Below are the code and all the weights of a small trained network. Each question names an input and a class and asks about switching units off, where a switched-off unit gives its printed mean instead of its output.

import numpy as np


def w(rows, s, z=0):
    codes = np.array(rows[::2]) - 128.0
    scale = np.full(codes.shape[1], s)
    scale[-1] = z or s
    return codes * scale


def f(y):
    return np.maximum(y, 0)


def log_softmax(a):
    a = a - a.max(-1, keepdims=True)
    return a - np.log(np.exp(a).sum(-1, keepdims=True))


def net(x, mask):
    res = np.array(x, float).reshape(1, 8) / 4 @ E
    y = f(res @ A[0][:, :-1].T + A[0][:, -1])
    res = res + np.where(mask, y, B[0][:, -1]) @ B[0][:, :-1]
    return log_softmax(res[-1] @ U[:, :-1].T + U[:, -1])


A, B = {}, {}
E = w([
[113,110,114,114,149,115,133,142,147,104,130],'x0',
[138,152,117,140,106,154,122,124,142,124,155],'x1',
[136,126,123,161,128,123,151,132,133,154,135],'x2',
[110,138,117,132,112,134,146,136,141,119,155],'x3',
[176,113,72,17,20,133,195,74,153,161,83],'x4',
[104,100,109,116,131,113,144,146,136,89,136],'x5',
[163,233,119,125,107,55,146,246,112,80,81],'x6',
[121,111,139,138,119,116,170,146,132,128,163],'x7',
],0.012)
A[0] = w([
[19,94,188,205,230,224,62,89,146,147,195,229],'neuron 1',
[235,250,111,56,111,18,178,209,157,107,57,126],'neuron 2',
[60,144,175,246,179,120,61,140,78,79,160,254],'neuron 3',
[123,226,197,244,182,2,57,220,143,69,142,165],'neuron 4',
[130,241,123,157,181,70,115,242,54,97,119,126],'neuron 5',
[84,33,92,38,134,190,145,21,171,215,172,222],'neuron 6',
],0.0071,0.006)
B[0] = w([
[62,133,176,140,193,51,136,76,50,5,123,251],'neuron 1',
[182,155,39,143,45,96,188,134,173,160,151,224],'neuron 2',
[84,191,205,210,154,64,56,127,85,18,170,237],'neuron 3',
[167,126,168,137,104,158,67,215,134,46,174,238],'neuron 4',
[150,183,146,111,52,175,117,191,124,75,133,211],'neuron 5',
[113,49,174,141,205,215,90,64,172,194,116,253],'neuron 6',
],0.011,0.018)
U = w([
[70,159,149,158,188,98,84,89,84,101,142,116],'0',
[119,91,139,114,142,244,95,89,173,185,112,251],'1',
[170,187,146,151,111,166,62,218,110,101,146,3],'2',
[200,180,41,87,53,99,164,114,153,159,144,97],'3',
],0.011,0.0021)

Each question gives the input, the list of numbers given to net, and the class t.
The units are the neurons (one row each of A and B). Each row of codes is followed by its name. A weight is (code - 128) times the scale printed after its matrix; where a second scale follows, it is the last column's (A, B and U).
mask holds one flag per neuron, in row order. A switched-off neuron (its flag False) gives its mean, the last column of its row in B, instead of its output. The means were averaged over made-up inputs and are rounded, as every weight is.
A unit's drop is (log p(t) with every unit on - log p(t) with that unit switched off) / (log p(t) with every unit on - log p(t) with every unit switched off).
The circuit of an input: a set's keep is (log p(t) with only the set's units on - log p(t) with every unit switched off) / (log p(t) with every unit on - log p(t) with every unit switched off). Starting from all 6 units, units are removed one at a time, each time the one whose removal leaves the highest keep (on an exact tie, the one counted first), for as long as the keep stays at least 0.8.
circuit, biggest first: the units of the circuit, biggest drop first
k most important neurons: the k neurons with the biggest drops, biggest first
drop when u is switched off: that unit's drop, to one decimal
input [0,-4,-7,-5,-8,1,3,0], class 2: circuit, biggest first : (neuron 4)
input [0,-5,6,8,-6,-4,1,4], class 2: 3 most important neurons : (neuron 4; neuron 5; neuron 6)
input [3,-4,4,6,-3,-2,1,-1], class 2: 3 most important neurons : (neuron 4; neuron 6; neuron 5)
input [0,-3,-2,-4,1,0,8,-8], class 3: 2 most important neurons : (neuron 2; neuron 3)
input [-8,-2,2,5,1,6,4,0], class 3: circuit, biggest first : (neuron 3; neuron 2)
input [7,-3,8,6,1,-5,-8,-4], class 1: 2 most important neurons : (neuron 6; neuron 3)
input [-4,-5,-5,7,2,-4,-3,6], class 1: drop when neuron 3 is switched off : 0.1
input [-7,-3,3,-3,-6,7,1,8], class 2: drop when neuron 6 is switched off : 0.2
input [-1,8,7,-5,-8,1,1,-3], class 2: drop when neuron 5 is switched off : 2.8
input [6,4,-2,4,-8,7,1,4], class 2: 3 most important neurons : (neuron 4; neuron 5; neuron 6)
